Rows near named flat spaces through zero:
lurel-lotiz: [ -50    4  194   16   39 -143 -121   13 -140 -198 -148   72  -49 -110
 -154  -56 -220  139  -51  -18  -12   58  -78 -235  -27  289   90 -189
  -22 -135   50 -153]
zugum-tipe: [  94  -52  119 -148  153 -143  123  -48   94   69 -233  -72   16  104
 -123  -38 -218 -192   40  114  -25  -32  -60  -29 -137   66  -82  -35
    0   14  257  138]
zugum-tipe: [ -13   19 -156   34   36   47 -101  -62    0  -11   74   -3    2  -40
  162  -60 -112    6  -38 -108  -54   89   43   65   93  -40  158   -7
   20   -4  -51  -66]
bati-fip: [ -55  -65 -123   12   30  125  -59 -126    6  189  254   82    3  105
  122 -128    0 -151   13   19  -67   75  189   11   33  -34 -123  104
 -143   69  -37  152]
bati-fip: [-159 -100   60   83  185  -58   38  -65  130    0  -86 -186   16   70
   13   57 -255 -113 -115  100   22  -39 -162  138   52  -82   69  -40
  177   71  253  186]
zugum-tipe: [ 178  151 -182 -267 -151   85  412  195  254  239 -136  -84   95  291
  -50  271  436 -243   73  450  104  -38  -13 -124 -164 -347 -371  371
 -169    8  -72  230]
lurel-lotiz: [-100    9  410  251  269 -150 -296 -300 -185  -22   66  117   56   -9
 -145 -383 -269  102   -8 -163  -77  128  -82   -5  243  407  205  -58
   82 -109    7   35]
femi-vur: [ 125  -20 -245  -50 -125  272  295  117  227  150  -33 -101  -26  139
  -58  229  337 -102  -30  342   84  -59  -60   60  -29 -400 -293  269
 -153  103  116  161]
femi-vur: [  98  244  166  122   42 -151  -41  -34  -71 -223  -27  -65   -8  -85
 -107 -144  -10  120  -82 -124  102  128  -78 -139  124  160  338  -61
   95   59 -197 -147]
bati-fip: [ -44   48   24  399  222  345 -191 -182   12   31  210  -72  -91  -70
   42 -163  215  172  -13  -24  -82  138  -78  334  441 -194  318   47
   78  228  -20  106]
muz-tozop: [  -8  -49  201 -152  -46   34  -50  -46 -246  213   78  352  198   11
 -126 -545    2  155  344   39  161  156  145 -163  116  348 -208   50
 -258 -100 -102  -69]
muz-tozop: [  31   -1  -87   57  -14  485 -171  -62  -98  237  164  212   -3    4
 -116 -223  460  433  384  176   12  208  112  -57  361  -37 -139  126
 -391   77 -115  -24]
lurel-lotiz: [  33  -80  -32  -27  149  383    3   59   -2  210 -235  161  -80   64
  -73  -57   22  109  127  343 -155  116  -99   81  170 -105 -128   37
 -248  -73  211   80]
femi-vur: [ -82  101  111 -160 -104   13   44  204   12  -45  -80   53   31  -83
   90   89  130  -12  140  194   43   34  -68  -66  -60  -40   69  -77
   44   15 -104  -26]
muz-tozop: [ 394  188 -187 -117 -285  540  204  169  -23  237   26  324  -16   15
  -71 -198  564  142  224  298   82  195   47  -23  180 -208 -211  335
 -458   34 -245 -135]
femi-vur: [-169  -95 -102  -27  215   -2 -191 -234  -54  241  108   91  169  170
   73 -283 -210   -1  119   36  -63  190  141  -98  172  137 -100  124
 -148 -163   30  133]
bati-fip: [ -20   25 -277 -118 -100 -259   94   93   33  -76  -73 -107   38  105
  155  246 -248 -104 -224 -185   16 -103   81 -110 -203  -16  -35    4
   87 -158 -114 -106]
bati-fip: [ -47  182   56  119   24 -157   41  -53   62  -32  145 -158  104   78
   75   12  132  -94  -94  -77   99    5  -22   52   79  -71  173  130
  216   78 -232  101]
bati-fip: [-138  -26 -136 -119   61 -131  -71   68   50  -65 -142 -131   80  -44
  108  225   23   37   69   28  -76  -33  -12  -42  -89  -93   39  -49
  121 -179   52  -23]
femi-vur: [-152   77  104 -120   71 -336 -108   61  -96 -245  -69  -88  101 -200
  103  -87 -144  -12   56 -121   51   71   41 -160 -106  166  299 -234
  221  -68  -77 -137]
zugum-tipe: [ 190  -95 -314 -143 -240  163  217   21  -92  321  299  297   20  172
  143 -248   44 -324  -82  -82   13  -24  390   25 -176  -47 -454  271
 -332  -21 -170   36]
lurel-lotiz: [  19   87 -227 -297 -135 -155  172    9  124  108  114  -17  136  181
  180  -57 -176 -323  -11   97  154  115  179 -275 -172   -5 -122  136
 -126   55 -141   66]
femi-vur: [ 142 -115  173  118  -11   95  134   49  -30  -74  -68  -20 -172  -95
 -275    6  147   20  -62   18   22 -161  -52  107  -93  -19 -127  -90
  -26  155  222   24]
muz-tozop: [ 139   82 -290   10 -225   89   33   35  112  -57   60 -106    4    7
  -74  319  438  194    8   19   52  -48    2 -129   -9 -212 -140  218
 -111  -70 -128 -115]
femi-vur: [  24  143  327  137  239 -339 -150  -22 -227 -293 -252  -67   22 -180
 -204 -172  -79  223  -34 -254  -35   30  -96  -73   58  312  369 -216
  242 -179  -61 -195]
muz-tozop: [  69   34  129  181   46  -35 -147  -29 -196 -195   -6   77 -123 -171
 -107 -116  -38  156 -115 -232  -87   15   11  -14   41  191  180 -151
   25  -59  -58 -189]
zugum-tipe: [   9   22 -319   57  123  110 -372 -289 -104  123  193   72   65   73
   -9 -172  101  355  191 -159 -126  253  252 -256  268  134  -14  131
 -310 -168 -170 -109]
bati-fip: [ -50 -142 -304   87  122  -52 -205 -237 -165  126  188  120   70  105
   89 -223 -236   -6 -139 -275 -153   81  280  -67   52  150 -146  136
 -158 -294  -40  -41]
lurel-lotiz: [-132  -61  229   70  -34  -83 -101 -110   93 -135   95  -25    2 -126
   96  -20 -344 -112  -66  -30   54   -4 -214  116   32   91  217 -134
  211  122  151   10]
zugum-tipe: [-214   50 -106 -102  -15 -228 -143  -16  -43  -22  153  -36  184  -27
  293  -25  -89  -24   79 -195   31   45  141  -40  -15   53  160  -35
  175  -95 -236  -58]
zugum-tipe: [  22 -122  -71  -11  117 -146  105  -71   33   62  -27  -63   12   92
   54  -41 -256 -313 -194  -87  -76  -97   67  124 -160  -25  -98   42
   82  -61  172  129]
muz-tozop: [ -82 -210 -153  -31  -33 -138  140  -78  283   36   53 -269   14  112
  136  324 -243 -308 -166  -54   24 -257  -66  229 -207 -224 -137   31
  220  120  293  202]
lurel-lotiz: [  46 -163  -69 -157  -67   29  162  119  -69  112 -200  187   48   52
  -54  -74 -200  -86  -53  125    6  -52  -14  -14 -131   46 -314   71
 -151 -253  180  -49]
femi-vur: [-104  -37 -161 -134 -253  -34    8    3   29   73  326   30   88   42
  160   32   87  -54   99  -73  155  -29  216 -126 -104   -8 -170   52
  -75  116 -192    2]
lurel-lotiz: [-129   14  285  -46  104 -107  -99   24  -35  -29  -68  -37   68 -101
  -23  -17  135   85  256   22  -10  -33  -56   56    5   74  128 -154
  175   35   11   54]
lurel-lotiz: [ 239   17  358 -226   30 -133  440  203  243    4 -524 -142 -164  161
 -268  298 -216 -314  -52  312   23 -240 -305   42 -337  -32 -133 -155
   80  218  367  207]
zugum-tipe: [-198  110 -119   -2    0 -256  -69  101  132 -266 -112 -304   40  -66
  182  440  -52   57 -122  -72   -1  -67 -141  -44  -60 -138  292 -112
  334  -79  -81  -79]
femi-vur: [  32  101  108 -168   80  192  -21  158  -66   77 -212  165    6  -82
  -15 -108  233   77  284  310 -102  170  -32  -62   59  -25   45  -38
 -139  -76  -22  -10]
zugum-tipe: [-177   20  -65  -91  101 -312 -176   -6 -248   13   57   80  101   46
  211 -153 -285   30   15 -383  -75   19  303 -113  -70  288  104 -171
   83 -181 -289 -114]
bati-fip: [ -12  101  -55  -70  -95 -249   59  -44  -97   34  164  105  173  120
   99 -221 -169 -204 -145 -123  117   84  162 -201  -72  182  -62  169
  -27 -162 -270  -34]
femi-vur: [-263   25  244   94  165 -290 -102   20  -30 -212 -107 -174   85 -119
   80   27 -231   39  -58 -119   46  -44 -175  108   49   91  355 -219
  411  -27   24  -11]
femi-vur: [  70 -136 -101  407  -20  382  -93 -207  116   15  249  -44 -225  -12
  -22   91  -12  100 -228 -109  -75  -67 -133  354  258 -199   40   71
  -23  242  170   51]
femi-vur: [ 164  -91   73 -125   66   -8  234   93  -13  188 -226   57  -45  149
 -146   14   29 -171   22   73  -88 -171   51  104 -204  -17 -301   30
  -76  -42  156  140]
bati-fip: [-116 -161  -60 -272   95 -147   13   16   70  118 -195  -46  106   73
  111   41 -339  -78  171   24  -21  -57   18   19 -132   42  -87 -129
   49  -63  217   55]
zugum-tipe: [ 104 -134  343   82  216  330   16  -28  -42  164 -204  112 -128  -29
 -342 -210  173  169  262  274  -72    6 -143  178  166   25 -119  -85
 -164  156  346  158]
zugum-tipe: [ 129  101  -25  -68 -282  200  137  190   24   -5   87  147  -83  -77
  101   84  232  -90   -8   98   30  -14   -6   50  -75 -143  -34   54
  -77  100 -170  -79]
lurel-lotiz: [ 216  -63    5 -228   82   26  272   26  115  164 -224   -4    1  103
 -100 -141 -126 -279   70  217   23    2   -4   29 -152  -60 -181   45
 -125   90  278  142]
muz-tozop: [ -36    7  -86 -218  -94 -228  118    9    9  105   66  -10  212  122
   75  -94  -53 -127   92  -48  173  -15  150 -134 -128   67 -159  106
    0  -55 -122   23]
lurel-lotiz: [  87  -21  -68 -163 -135 -104  286    4  136  150   49   11   21  265
   -6   39 -205 -386 -168  129  110  -62   68 -141 -233    0 -317  165
 -130   69   31  175]
bati-fip: [ 150 -151 -346 -219  -88   19  -19 -217 -103  378  193  261  187  246
    3 -361 -147   -6  171 -157   36   93  373 -191  -13  202 -468  276
 -430 -201  -69  -43]
lurel-lotiz: [ -60  108  116  278   20   75 -269  -70 -165 -151  106   76  -53 -128
  -52  -58  107  350  -34 -169  -47   92  -65  -13  268  138  249  -53
   34  -66 -208 -174]
zugum-tipe: [-110   45   59   -7   90  -93  181  155   13   28  -81  -69   66   33
  192  -11  -70 -263 -134   35   15  -67  -45  249  -49 -154  119   -1
  269    7  -43  129]
muz-tozop: [  31   16 -272  286  125  -41 -228  -59  -69 -288  -97 -144 -140 -144
   -4  267    3  202 -341 -265 -264  -23  -44   20   51  -81  218  -18
  107 -309   14 -221]
bati-fip: [ 158  -22 -259   22  102   96 -101 -194  -78  117   92   25   79   26
 -105 -284  168  178  134 -104   -7  154  211  -98  156   22  -93  174
 -242  -89  -18  -70]
muz-tozop: [ 103   84  303   61   38 -314   18   52 -146 -198  -94  -50  -68 -115
 -109    2   10  -18  -68 -335  -39 -185   22   73 -181  199  175 -214
  255   20 -104  -96]
muz-tozop: [ -40 -132   50   36  -33   33  -21  -88    4   99  140  102   13   19
   51  -52  -72 -170  -46  -11  -61  -64   16  127  -51   13 -145   74
   -3  -40   94  100]
muz-tozop: [  35    0 -223 -119    0 -224   94  -50   64   88   71 -164  180  103
   98   29  115 -127   45 -176   62  -95  180   35 -127 -107 -101  156
  106  -59  -85   53]
femi-vur: [ 196   55  113 -127  203 -280  189   55    0 -119 -467  -72  -41   46
 -151  -75 -466 -207 -203   23  -47   10 -132  -98 -177  160  104 -121
   64 -132  225  -45]
muz-tozop: [ 106 -146 -848   22 -252  167   40 -163  209  187  441 -201   74  157
  235  272  309    6  -87 -274   50 -121  338  105  -19 -447 -338  402
 -157   24 -104  -17]
zugum-tipe: [ 276  -20 -117   14   51  300  214   59  203   37 -250  -71 -214   33
  -91  150  -24 -131 -135  251 -107  -13 -187  177   -7 -287  -30   45
 -115  145  313   74]
femi-vur: [-266  -40  -36   46   12   80  -72  -11   96   31  247 -110   63  -57
  248   38  115  -77   80   65   49   18   21  168   87 -204  124  -19
  169  189  -30  154]
bati-fip: [ -68  -15  492  194    1  178  189  104  174  -29  -36  -91 -162  -40
  -75  144   54 -148  -58  248   80 -177 -372  404   60 -176  132 -134
  273  428  209  266]
muz-tozop: [-145 -144 -299 -250  -27  -23   -5  -91  -24  312  163  146  313  160
  187 -272  -88 -129  180   91   84  131  240 -119    2   14 -330  269
 -195 -246  -24   78]
muz-tozop: [  -8   37 -107  -68 -132 -192   14   57  -88  -89    1   15   52   24
    8   36 -123   91  -78 -184  102  -30   93 -195  -86  146  -37  -27
  -15 -117 -171 -178]
femi-vur: [ 142   82  111 -336   12   34  252  258   63  -55 -421   55  -57  -65
  -71  -79 -196 -164   92  405   67  141 -141 -188 -155    9   50 -165
 -126   72  197  -42]
muz-tozop: [-301 -176   16 -127  354   23 -224  -83 -128  270 -122   77  207   70
   47 -266  -75  176  390  129 -106  133  111   12  178  107  -79  -56
  -57 -208  145  144]
bati-fip: [  13 -214  -88    9   42  224  151  -21  166  187   -2  -78  -84  100
   -2   77  -54 -126    3  131   -3 -127  -35  269  -10 -232 -198   19
  -39  223  315  212]
bati-fip: [ -70   81  173   18  254 -194 -293  -55 -215 -228 -224    7  134 -267
 -133 -258   44  308  186  -49  -67  205  -66 -180  144  247  315 -132
   93 -325   15 -219]
bati-fip: [ -78   40  -94 -128  116 -138 -379 -225 -196   88   56  192  217   23
   25 -308 -113  265  282 -135  -88  277  199 -355  157  363   18   54
 -212 -363 -186 -167]
lurel-lotiz: [ -52   37  125 -160   19    9   67  121  153    7 -300  -71   21   49
  -56  228  -44   69  155  303   28   -3 -250  -57   -1  -53   13  -67
   34    4  144   55]
lurel-lotiz: [ 138 -116   40  250  -65  341  -41  -46 -220   48  250  241 -140 -147
 -176 -302  341  123  -24  -76  -36    2  149  135  111   11 -170   73
 -227   57   -5  -55]
zugum-tipe: [   3  -91  234  213  204  -25  -47  -67  -53  -89  -84  -33 -149  -88
  -36  -68 -256  -84 -177 -161 -144 -103 -115  299   18   60  196 -195
  208   80  206   50]
zugum-tipe: [ -93  -45 -221 -244 -113  153   39   24  104  196  106   15  192   33
  187 -146    9   88  334  142  229  134   72  -10  135 -120  -57   61
 -114  149  -27   -6]
lurel-lotiz: [ -78   31 -166 -213 -110 -248    9   46  -19  -61    0  -17  178    0
  112  -11 -132  -30   25  -53  125   55  100 -250 -123   91  -27   26
    5 -174 -119 -130]
lurel-lotiz: [ -11   74 -221   49  -73   -8  -26   54  -78  -35   21   70  -51   91
   97  103 -141   41 -238 -109  -59   39   78 -135    8   35   -6   48
  -88 -164 -210 -126]
[ 102   46  -37   51  -74 -107  269   71  166  -34  -15 -200  -58  111
   32  253    4 -263 -262  -58   54 -209  -69  179 -162 -207  -20   75
  195  144    5  117] : femi-vur
[  20   33  142 -113 -101    4  196  102   61   40 -135  -25   56  105
 -232    1   56  135  137  240  273   -4 -121 -185   25   56 -161   17
 -109  127   39   30] : zugum-tipe
[  43  -61 -354 -147   17  188 -139 -151  -92  321   78  194  190  182
  -90 -229  218  276  308  116  -10  220  256 -301  178   67 -383  310
 -477 -288  -83  -36] : femi-vur
[ 197  186   -1 -222 -253  -85  324   99  181   45  -40  -74   66  201
 -180  128  193  -90   56  245  287    0  -32 -330 -141  -29 -229  192
 -169  152 -131   52] : lurel-lotiz
[  19   55 -303  163    6  -80   95 -110  119   -8  171 -158  -43  190
  232   66 -384 -254 -451 -234   21   -9   45  116   37 -123  132  116
  115   96 -111   46] : muz-tozop
[ 112  -43  119  339   54   89  -37 -116   60 -176  -39  -66 -219  -74
 -115  115 -206   -8 -351 -107 -113  -90 -264  235   91  -29  168  -44
  125   59  214  -24] : muz-tozop
[ -18   -9 -189   41   73   -3 -162 -108   34  -83  -27  -93   -7  -25
  -16   84  -54  160  -18  -34  -62   89   -8 -133   82   -2   73    3
  -56 -101   57  -85] : zugum-tipe
[ 174  -33  -28  154  101  166  104    6  102   -4 -155 -131 -211   49
 -156  208   88   16 -138   35 -123 -125 -107  185    6 -186  -26  -12
   -7  126  197   84] : lurel-lotiz
[ -37  -45  476   53  315 -146  129  -44   56 -110 -309 -175   29  -81
 -244 -295 -330  -77   27  186  171   33 -318  133   97  118  252 -214
  243  215  414  150] : bati-fip
[  77  109 -211 -351  -80 -218  250   56   86  126  -69  -29  191  239
   17  -76 -100 -244   27  180  189  116  160 -387 -189   35 -228  194
 -186  -78 -110   55] : femi-vur
[ 126   52   54  120  -16  124  209  123   97    5 -114  -75 -137   75
 -130  269  293 -113 -178  176  -75 -149 -132  137  -74 -239 -118  123
   30   33   52  143] : zugum-tipe
[   6   42   44 -107   62 -454   62    3  125 -240 -211 -277   26  -38
   90  200 -421 -194 -164 -226   20 -133 -115   13 -233   65  266 -200
  359    4  104  -62] : lurel-lotiz
[ 231  134  -32 -153 -301  131  410  207  154   97  -22   40  -43  182
 -177  188  373 -210  -65  392  173  -48  -25 -216 -195 -186 -383  275
 -256  107  -87  119] : femi-vur
[ 195 -129 -188  -77 -391  213  407   85  190  129  140   28  -29  137
 -144   98  128 -174 -129  229  294 -140  -20  -27 -147 -215 -500  275
 -258  191  139   69] : zugum-tipe
[ -19  -49  309   13   74 -373  -93 -176 -305   -9  226  184  145  -80
  -16 -579 -251 -176   10 -412   62    4  260  -17 -103  461   42  -96
  106  -61 -133  -45] : muz-tozop
[  70   73   34   41   66  108 -214  -97 -215   56  161  283  -17 -110
  136 -376  -17  -23   61 -156 -184  198  178   32  111  167  159  -11
 -113  -92 -199 -105] : zugum-tipe
[  47  -55  118 -103    7  354  114  134   39  161 -286  207  -54   64
 -223   -8   91   74  137  573  -30  115 -218 -107   85  -52 -271   95
 -323  -96  254   91] : femi-vur
[-125  -15   93  -28  -65   72 -161  -41  -20  113  112  166    8   53
  109   46  -56   48  123   18  -87   20   -1   -9   53  105  -41  -21
  -55  -31 -100   32] : bati-fip
[-109  -50 -272 -326  -13  -39   61   59  200  138 -169 -135  217  104
  137  165  -37   32  263  226   99   43  -35  -92  -22 -173 -115   85
  -21  -94  114   39] : bati-fip
[  37  -51 -193  108   11 -190 -358 -374 -222   56  451  121   45   29
  127 -308 -204   90   -1 -667 -106   46  435  -81   42  351   31   -5
  -91  -65 -288 -161] : femi-vur
[  32  -32 -198  198   93   99 -146 -291  -10  187  372    6    8  135
   86 -152  107  -69  -60 -214 -116   49  238  110  140  -49  -63  214
  -92   46 -119  138] : femi-vur
